Rows near named flat spaces through zero:
tt-dp: |   51 |   93 |  -86 |   56 |   11 | -138 |   -4 | -114 |  -62 | -248 | -228 |  -39 |   18 | -104 |  145 |   15 |  -48 |  -79 | -135 |  237 |    7 |  -91 |   81 |  155 |   64 |  -92 |   91 |
mq-hp: |  -95 |   23 | -103 |   73 |  158 |   59 |  163 |  -96 |  116 |   55 | -163 |  233 | -179 | -162 | -111 |   -9 | -167 |   98 |  -60 | -107 |   27 |  202 |  -89 |  -47 |    3 |  103 |  -15 |
rf-qf: |   37 |   81 |  120 |   45 |  211 |  -43 |  -57 | -228 |  118 |  -57 | -128 |   33 |  366 |  -59 |  142 |  114 |   29 |   68 |  230 |   13 |   59 |  144 |   45 |   61 |  250 |    0 | -268 |
tt-dp: |  -65 |  -46 |    2 |   12 |   82 | -149 |  170 |  -88 | -101 |  -24 | -220 |  159 | -183 |  -73 |  -13 |  166 | -228 |   12 | -119 |  -54 |  225 |   -5 |  -30 |   24 |   93 |   66 |   52 |
fg-qj: | -101 |   68 | -115 |  -17 |  127 | -210 |   99 |  -55 |   41 | -240 | -299 |   20 |  -81 | -206 |  198 | -162 |  -48 |   13 |  -34 |  243 |  109 |  149 |  -13 |   35 |   55 |   13 |  101 |
fg-qj: | -166 |   65 | -110 |   44 |  323 |  -58 |   60 | -181 |   69 | -361 | -395 |  335 | -145 | -370 |   77 |   86 | -184 |   67 |   61 |  130 |  146 |  107 |  -70 |   70 |  141 |   55 |  -34 |
fg-qj: |  -25 |  155 |  -96 |   40 |   87 |  380 | -145 |  -51 |  126 | -109 |  -38 |  -45 |   56 | -206 |  135 | -280 |  176 |   11 |  202 |  142 | -100 |  254 |  -77 |  -94 |  -13 |   23 |  -23 |
fg-qj: |   94 |   -5 |  127 |  -72 | -237 | -136 |   57 |   -8 |   20 |  182 |   47 | -223 |  167 |  110 |  -45 |  142 |   68 |  -83 |  -52 |   11 |  -13 |  -44 |  101 |   41 |  -35 |   37 |   26 |
fg-qj: |  -73 |   15 |  108 |   56 |  134 |  -88 |   20 | -104 | -114 |   62 | -181 |  214 |   81 |  -73 |    3 |  121 |  -14 |   28 |  -27 |  -57 |   68 |  -96 |   -8 |  122 |   13 |   44 |  -63 |
rf-qf: |   72 |  -20 |  111 |   48 |  -66 | -308 |  139 |  -65 | -138 |   21 |  -32 | -109 |  125 |   91 |   72 |   48 |   -5 |  -73 | -140 |  -75 |  161 |  -65 |   94 |  103 |   12 | -177 |  -52 |
tt-dp: | -349 |  138 |  285 | -150 |  221 |  163 | -337 |   21 |  103 |  506 |  529 |  238 |  373 |  169 | -199 |  -68 |  354 |  204 |  349 |   20 | -260 |  -92 |  -40 | -109 |  147 |  197 |   80 |
fg-qj: |  234 |  -62 | -117 |  130 |  -83 | -293 |  154 |   98 |  -42 |   -5 |  -65 |    2 |  -84 |   25 |   67 | -194 |  -75 |  -23 | -355 |  -81 |   40 |   37 |  -82 |  162 | -180 | -197 |  -66 |
mq-hp: |  -71 |   21 |  134 |  -67 |   64 |   89 | -121 |   -3 |   71 |  188 |  138 |  -22 |  233 |  113 |  -15 |   23 |  161 |   64 |  228 |   -7 | -120 |    7 |   14 |  -68 |   73 |  117 |  -91 |
tt-dp: | -155 |  -72 |   64 |  -19 |  164 |  413 | -280 |    5 |  -63 |  -63 |  235 |   -7 |   43 |  110 |   37 |   89 |  -27 |   61 |  440 |  -39 |   14 | -179 |  -77 | -111 |  288 |  -69 |  -20 |
fg-qj: |   65 |  -38 | -121 |   65 |  -64 |  -17 |  197 |  -18 |   60 |   36 |  -68 |   44 | -222 |  -27 | -164 |   90 | -187 |  -20 | -203 | -116 |  -15 |   45 |  -18 |  -13 |  -85 |   16 |   14 |
rf-qf: |   24 |   41 |  -53 |  -39 |   -2 |  -43 |  124 |  -27 |  111 |  123 | -112 |  103 | -124 |  -83 |  -73 |   27 |  -58 |   24 | -124 |   34 |   -2 |  184 |  -80 |  -47 |  -28 |  215 |   26 |
tt-dp: |   97 |  -35 | -178 | -107 | -179 |  307 | -131 |  168 |  113 |  -98 |  113 | -110 | -247 |   -9 |  -23 |  -65 |  -21 |  -28 |   31 |  132 | -123 |   73 | -106 | -123 |  -46 |  112 |  121 |
rf-qf: | -191 |  163 |  -35 |  104 |   77 |  105 |  267 | -235 |  130 |  -11 | -205 |  -70 |  -62 | -325 | -174 |  128 |  -30 | -138 |   75 |   59 |    6 |   54 |   44 |  -73 |  -65 |   33 |   91 |
mq-hp: |  125 |  117 | -146 |  224 |   69 |  -34 |  189 | -169 |   62 | -222 | -158 |  -93 |   41 | -143 |   79 | -208 |  -19 |  -45 | -138 |  -86 |   26 |  248 |  129 |    6 |  -91 | -246 | -151 |
fg-qj: |  269 |  -74 |  126 |   87 |  -50 |   61 | -144 |  -55 | -295 | -203 |  -49 |  -74 |  167 |  129 |  205 |  142 |  -16 |  -69 |    3 | -171 |  212 | -120 |  129 |   82 |   79 | -168 | -238 |
fg-qj: |  -49 |  -37 |  -52 | -168 |  -28 |  111 | -170 |  214 |   48 |  -30 |   63 |   41 |  -96 |    2 |  108 | -242 |  153 |   81 |  101 |  127 |  -77 |  138 | -118 | -102 |  -76 |  167 |   48 |
fg-qj: |  302 |  -34 |  130 |  150 | -143 | -333 |  140 | -148 | -109 |  -59 | -134 | -262 |  299 |   67 |   90 |  247 | -108 | -147 | -146 | -106 |  194 | -155 |  187 |  232 |   38 | -264 | -164 |
rf-qf: |  146 |  188 |   73 |   16 |  -61 |  191 | -195 | -194 |  110 |  -62 |  104 | -116 |  363 |   -9 |   82 |  -29 |  195 |   -3 |   95 |   50 |  -93 |  198 |  167 |   12 |  116 |  -69 | -132 |
rf-qf: | -149 |   52 | -189 |  216 |  292 |  267 |  171 | -132 |   36 |  -22 | -140 |  239 | -270 | -161 | -163 |  -51 | -188 |   60 |  -21 | -173 |  -54 |   89 |  -55 | -127 |  -32 |   14 |  -27 |
tt-dp: |  -98 |  127 |   69 | -179 | -120 |  289 | -259 |  -42 |  160 |   20 |   75 |   79 |  103 | -154 | -100 |  110 |  168 |   28 |  163 |  183 | -159 |   58 |   24 |   -6 |   21 |  219 |  126 |
tt-dp: |  -70 |    4 | -224 |  112 |  215 |  -61 |  195 |   26 |  -68 |    5 | -384 |  481 | -427 | -231 |   34 | -241 | -115 |   89 | -343 |  -21 |   10 |  186 | -294 |   67 | -192 |  134 |  -14 |
tt-dp: |  -56 |   37 |   56 |  -18 |  -14 |  129 |  -74 | -123 |  -21 | -132 |  -19 |  -16 |   60 |  -62 |   -5 |  159 |  -17 |  -28 |  118 |   15 |   52 |  -42 |   95 |    6 |  113 |  -38 |   15 |
mq-hp: | -146 |   97 |  175 |  -27 |  117 |   28 |   45 | -140 |   62 |  304 |    3 |  -12 |  270 |   70 |   -8 |    5 |  204 |   45 |  182 |  -32 |  -89 |  131 |   32 |  -95 |   68 |  159 | -125 |
rf-qf: |  521 | -102 |   67 |  136 | -280 | -232 |  -30 |   27 | -332 |   51 |  -17 |   57 |   81 |  246 |  147 |   -6 |  -90 |  -18 | -547 | -302 |  198 |  -21 |   67 |  277 |  -96 | -233 | -190 |
rf-qf: | -183 |   -5 |   36 |   -1 |  213 |   62 |  118 |   87 |   34 |  511 |  173 |  160 |  -91 |  176 | -195 | -104 |   74 |  105 |   43 | -134 | -160 |   40 | -164 | -227 |  -53 |  283 |   -9 |
mq-hp: |  193 | -108 |   60 |  -64 | -180 | -147 | -166 |   92 | -162 | -225 |   13 | -170 |  105 |  145 |  160 |  154 |   -3 |  -94 |  -20 |   97 |   60 | -271 |   94 |  155 |   51 | -131 |  -25 |
tt-dp: |   26 |   93 | -103 |  -17 |   19 |  -18 |   37 |   28 |   64 |  152 | -170 |  166 | -108 | -126 |   88 | -288 |   46 |   89 | -206 |  111 |  -28 |  299 | -157 |   11 |  -92 |  197 |   85 |
fg-qj: |  122 |  -97 |   80 |  -10 |  -85 |   15 | -157 |   90 | -201 |  120 |   83 |    7 |   75 |  254 |   87 |   19 |   29 |   25 |  -70 |  -75 |  -27 | -173 |   -9 |   84 |   30 |  -20 |  -47 |
fg-qj: |  176 |  -20 |   -9 |  -10 |  -54 |  108 | -134 |   10 |  -21 | -144 |  104 |  -39 |   52 |   96 |   96 |  -22 |   31 |   10 |   20 |  -60 |   19 |   92 |   37 |  -30 |   63 |  -74 | -152 |
rf-qf: |  -18 |  201 |  -53 | -114 | -178 |  486 | -208 |   35 |  326 |  -35 |  264 | -315 |  145 | -144 | -125 | -148 |  313 |  -64 |  301 |  198 | -308 |  208 |  141 | -250 | -143 |  147 |  117 |
mq-hp: |  -18 |  -71 |   85 |  -53 |    8 |   22 | -139 |  100 |  -68 |  213 |  406 |  -55 |   93 |  393 |  -52 |    4 |   86 |   46 |   81 |  -75 | -146 | -181 |   -6 |  -81 |  135 |  -57 |  -35 |
tt-dp: |  189 |  -93 |   62 | -115 | -289 |  -89 | -102 |   22 | -120 | -134 |   94 | -161 |    0 |  167 |   50 |  258 |  -94 |  -94 | -101 |   46 |  116 | -168 |   88 |  100 |  135 |  -98 |   57 |
fg-qj: |   38 |  -76 |  -15 |  -63 | -105 |   75 |  -57 |   15 |  -76 |  -96 |   33 |  -19 | -141 |   61 |  -16 |  182 | -143 |  -32 |  -16 |   10 |   80 | -111 |   -1 |    0 |  115 |   -3 |   82 |
rf-qf: |  197 |   39 |  -11 | -182 | -347 |  133 | -260 |  123 |  188 | -101 |  231 | -373 |  169 |   29 |   74 |  -44 |  146 |  -68 |  121 |  257 | -109 |   58 |   74 |   -6 |   20 |    0 |  134 |
fg-qj: |  307 |    0 | -106 |  137 | -111 |  138 |  127 | -154 |   29 | -129 |   -6 | -206 |  -74 |   39 |    9 |  142 | -220 | -107 | -106 | -132 |  130 |  148 |   38 |  -52 |  132 | -157 | -137 |
rf-qf: |  203 |  -95 |   85 | -125 | -274 |   18 | -195 |  126 | -259 | -115 |  -78 | -157 |   40 |  130 |  279 |  -25 |   85 |  -58 |  -66 |   62 |  147 |  -45 |   50 |   75 |  -17 |   14 |   16 |
rf-qf: |  173 | -133 |  191 | -214 | -318 | -102 | -462 |  403 | -168 |  159 |  566 | -431 |  365 |  522 |  200 | -167 |  350 |  -46 |  149 |  201 | -186 | -422 |   49 |   71 |   10 | -132 |  117 |
rf-qf: |  181 | -140 | -257 |  158 |   69 |  -65 |  267 |   -5 | -132 | -203 | -545 |  285 | -502 | -213 |   87 |   29 | -447 |   28 | -379 | -147 |  277 |  147 | -182 |   95 |  -84 |   69 |  -48 |
mq-hp: | -173 |  164 |   -2 |   36 |  195 |  367 |  -65 |  -88 |  175 |  180 |  140 |  133 |   74 | -102 | -124 | -179 |  181 |  100 |  208 |  -58 | -181 |  247 |  -41 | -200 |  -19 |  138 |  -53 |
fg-qj: |  -67 |  105 | -195 |   14 |   99 |   12 |   75 |   -8 |  220 | -173 | -273 |  -16 |  -52 | -267 |  112 | -284 |   53 |   42 |   34 |  204 | -107 |  288 |  -21 |  -38 | -116 |   93 |   30 |
mq-hp: |  143 |  -55 |  244 |  -98 | -253 |  -50 |  -80 |  197 |  -96 |  372 |  471 | -408 |  277 |  402 | -105 |   59 |  252 | -118 |   87 |  -91 |  -84 | -235 |  152 | -142 | -108 |   35 |    9 |
mq-hp: | -211 |  -77 |   32 | -138 |   33 |  322 | -334 |  218 |    5 |   47 |  332 |  239 |  -95 |   51 | -188 |    7 |  102 |  121 |  222 |  -30 | -200 | -219 |  -84 |  -69 |  -54 |  106 |  110 |
mq-hp: | -123 |  147 |   14 |   75 |  183 |   51 |  -41 | -130 |   33 |  -44 | -143 |   23 |  190 | -162 |  145 | -191 |  147 |   28 |  133 |  122 |  -34 |  103 |    7 |   36 |   32 |  -37 |  -24 |
tt-dp: |  -41 |   96 | -145 |   70 |  123 |  143 |  -11 |  -59 |   60 | -187 | -238 |  226 | -112 | -267 |   55 | -179 |   34 |   50 |  -55 |   48 |  -62 |  203 |  -58 |   27 | -120 |   41 |  -50 |
mq-hp: |   57 |  -27 |   33 |   92 |   98 |  -91 |  -81 |  -27 |  -97 |  -38 |   75 |  152 |   93 |  102 |   -9 |   54 |  -40 |   47 |  -73 | -109 |  -18 | -162 |   34 |  125 |   54 | -153 | -109 |
mq-hp: |   25 |   74 | -179 |   61 |   29 |  256 |   86 | -122 |   23 |  -54 | -393 |  121 | -234 | -229 |  119 | -103 |  -93 |   10 | -110 |   79 |   18 |  293 | -150 |  -12 |  -11 |  164 |   11 |
tt-dp: |   50 |  -45 |   61 |  -61 |   52 |  268 | -258 |  194 |    4 |  167 |  574 |  -98 |   69 |  337 | -130 |  -18 |  134 |   32 |  243 |  -89 | -171 | -154 |   -9 | -253 |   74 |   49 |  -53 |
mq-hp: |   74 | -143 |  -47 |  -98 | -223 |    6 | -108 |  197 |    3 | -226 |  112 | -301 |  -49 |   68 |   38 |   37 |  -81 |  -57 |  106 |   72 |   42 | -174 |  105 |  -10 |  -23 | -107 |  146 |
fg-qj: |  112 |   19 |  -49 |   21 | -177 |  -69 |  106 |  -42 |  -20 | -145 |  -80 | -207 |  -54 |  -65 |   28 |   53 |  -59 | -137 | -120 |   64 |   90 |   -4 |   81 |   37 |  -41 | -111 |   76 |
rf-qf: |    5 |  -11 |  -76 |   93 |   50 |  -69 |  150 | -115 |  -24 | -219 | -294 |   -8 |  -76 | -164 |  104 |   11 | -158 |  -22 |  -46 |  -22 |  166 |   87 |   33 |   61 |   22 | -104 |  -34 |
tt-dp: |  -19 |   -1 |  -14 |  -18 | -106 |   31 |   49 |  -62 |   39 | -102 |   37 |  -35 |  -56 |  -37 |  -75 |   82 |  -51 |  -28 |  -25 |  -57 |   36 |   46 |   75 |   -9 |    9 |  -96 |   21 |
mq-hp: |    4 |   28 | -122 |   -5 |  -70 |   87 |   21 |   65 |    7 | -122 |   -6 |  -79 | -171 |  -84 |   17 | -139 |   21 |  -62 |  -54 |   91 |  -20 |   52 |  -20 |  -64 | -107 |  -19 |  108 |
tt-dp: |   68 |   38 | -173 |   54 |  -54 |   76 |  239 |   58 |  158 |   74 |  -10 | -152 | -231 |  -92 | -141 | -112 |  -49 |  -81 |  -99 |  -12 |  -60 |  185 |  -42 | -191 | -197 |  106 |   57 |
rf-qf: | -114 |   49 |   60 |  -85 |    8 |  420 | -232 |  -85 |   87 | -166 |   40 | -219 |  145 |  -86 |   23 |  196 |   42 |  -47 |  471 |  160 |  -32 |  -82 |   98 | -127 |  201 |   85 |   65 |
mq-hp: |   14 | -106 |  106 |   24 |    1 | -152 |   55 |  -48 | -248 |  141 |  105 |  232 | -123 |  192 |  -48 |  182 | -160 |   19 | -217 | -213 |  196 | -151 | -108 |  104 |  154 | -129 |  -34 |
tt-dp: | -186 |  -57 |  148 |   10 |  118 |  -77 |  -57 |   40 |  -85 |  205 |  341 |   60 |  168 |  271 |  -47 | -115 |  125 |  108 |  114 | -200 |  -54 | -118 |   22 |  -26 |   71 | -193 |  -69 |
tt-dp: |  -51 |   61 |  -97 |  125 |  257 |   57 |  234 | -113 |   85 |  209 | -236 |  276 | -173 | -135 | -107 |  -51 | -145 |  108 | -111 | -143 |   18 |  267 | -116 | -115 |  -35 |  249 |  -76 |
mq-hp: | -261 | -105 |  120 |  -97 |   88 | -150 |   97 |   21 |  -73 |  222 |   61 |  265 | -145 |   97 | -229 |  250 | -114 |   80 |  -11 | -134 |   43 | -187 |  -38 |  -26 |   54 |  148 |   85 |
fg-qj: |  126 | -102 |  142 |  -16 | -170 | -449 |   74 |  117 | -231 |   80 |  150 | -151 |   96 |  251 |   49 |   31 |   43 | -101 | -225 |  -56 |  129 | -260 |   79 |  133 |  -66 | -206 |   17 |
mq-hp: |  158 |  -51 |   34 |   78 |   50 |  -74 |   73 |  -73 |   31 |   71 | -219 |  -23 |  151 |   14 |  117 |   50 | -100 |   55 |    9 | -109 |   89 |  127 |  -11 |   70 |   62 |   44 | -201 |
tt-dp: | -217 |  -57 | -128 |   47 |  321 |   84 | -197 |  -64 |   -3 | -499 |    5 |  183 |  -86 |  -49 |   26 |  154 | -228 |   87 |  261 |  100 |  -27 | -298 |   50 |   58 |  305 | -217 |   22 |
rf-qf: |   36 |   -3 | -108 |  169 |  272 |   88 |   42 | -143 |  -46 | -195 | -309 |  368 | -137 | -173 |   10 |   88 | -215 |   92 |  -81 | -151 |   77 |   73 |  -42 |   60 |   39 |   32 | -193 |
rf-qf: |  -38 |  135 |   21 |   84 |   64 |   76 |  158 | -180 |   33 |   81 | -112 |  -59 |   61 | -101 |  -29 |  -10 |   59 |  -58 |   11 |  -29 |   14 |  162 |   65 |  -94 |  -23 |   52 |  -46 |
|  -91 |  135 |  122 |  -18 |  120 |   54 |  -60 | -257 |   75 | -206 |  -23 |  -39 |  266 | -105 |   31 |  165 |   56 |    2 |  246 |   30 |   86 |  104 |  226 |  -57 |  214 |  -31 |  -98 |
fg-qj
| -202 |  168 |  -76 |   -7 |  170 |  170 |    5 | -113 |  242 |   40 |  -52 |  150 |   -7 | -210 | -154 |  -19 |   75 |   54 |  119 |  139 | -223 |  129 |  -17 |  -86 |  -13 |  193 |   57 |
rf-qf
|  -28 |  145 |  -73 |   -5 |   81 |  477 |  -59 |   25 |  205 |  226 |  308 | -161 |   36 |  111 |  -79 | -295 |  272 |   31 |  238 |  -24 | -293 |  331 |  -22 | -400 |  -48 |  189 |  -92 |
mq-hp
|  273 |  -72 |  -36 |   89 | -191 | -105 | -125 |  159 | -174 | -233 |  247 | -322 |  122 |  235 |  177 | -205 |  110 | -119 | -106 |  -29 |  -19 | -192 |  127 |   92 | -101 | -426 |  -74 |
mq-hp
| -105 |  -86 | -146 |  -52 |   -7 |  150 |  -23 |   43 |   -9 | -321 | -134 |   88 | -333 | -174 |  -16 |  106 | -208 |   -9 |   54 |   66 |   92 |  -62 |  -58 |  -16 |   34 |    1 |  136 |
rf-qf
| -172 |  149 |   28 |  -14 |   89 |  170 |  123 | -239 |  266 |  195 |  -96 |   74 |   49 | -209 | -173 |  148 |  -26 |   36 |  146 |   34 |  -51 |  236 |  -43 |  -85 |  114 |  207 |   25 |
rf-qf
|  254 |  -78 |   45 |   -9 | -241 | -134 |  116 |   67 |  -91 |  285 |  -50 |   16 |  -51 |  132 |   23 |  -34 |  -31 |    5 | -337 | -174 |   98 |  157 |  -86 |   73 | -127 |   74 |  -65 |
fg-qj
|  135 |  -49 |    1 |  106 |  -60 | -309 |   -7 |   38 | -188 | -135 |  157 |  -37 |   72 |  185 |   69 | -104 |  -34 |  -20 | -256 | -105 |   70 | -182 |  133 |  168 |  -16 | -387 |  -13 |
fg-qj
|   -9 |   64 |  -41 |   35 |   17 |  101 |  -22 | -140 |  -63 | -247 | -187 |   35 |  -42 | -158 |  117 |   20 |  -37 |  -40 |   -3 |   66 |  104 |   67 |   32 |   46 |   73 |  -75 |    1 |
mq-hp
|   79 |  -89 |  -58 |  133 |  127 | -296 |  227 |   49 | -173 |   98 | -250 |  131 | -134 |   65 |  116 | -131 | -106 |   21 | -272 | -113 |  101 |    3 | -116 |   81 | -104 |   -9 | -108 |
tt-dp
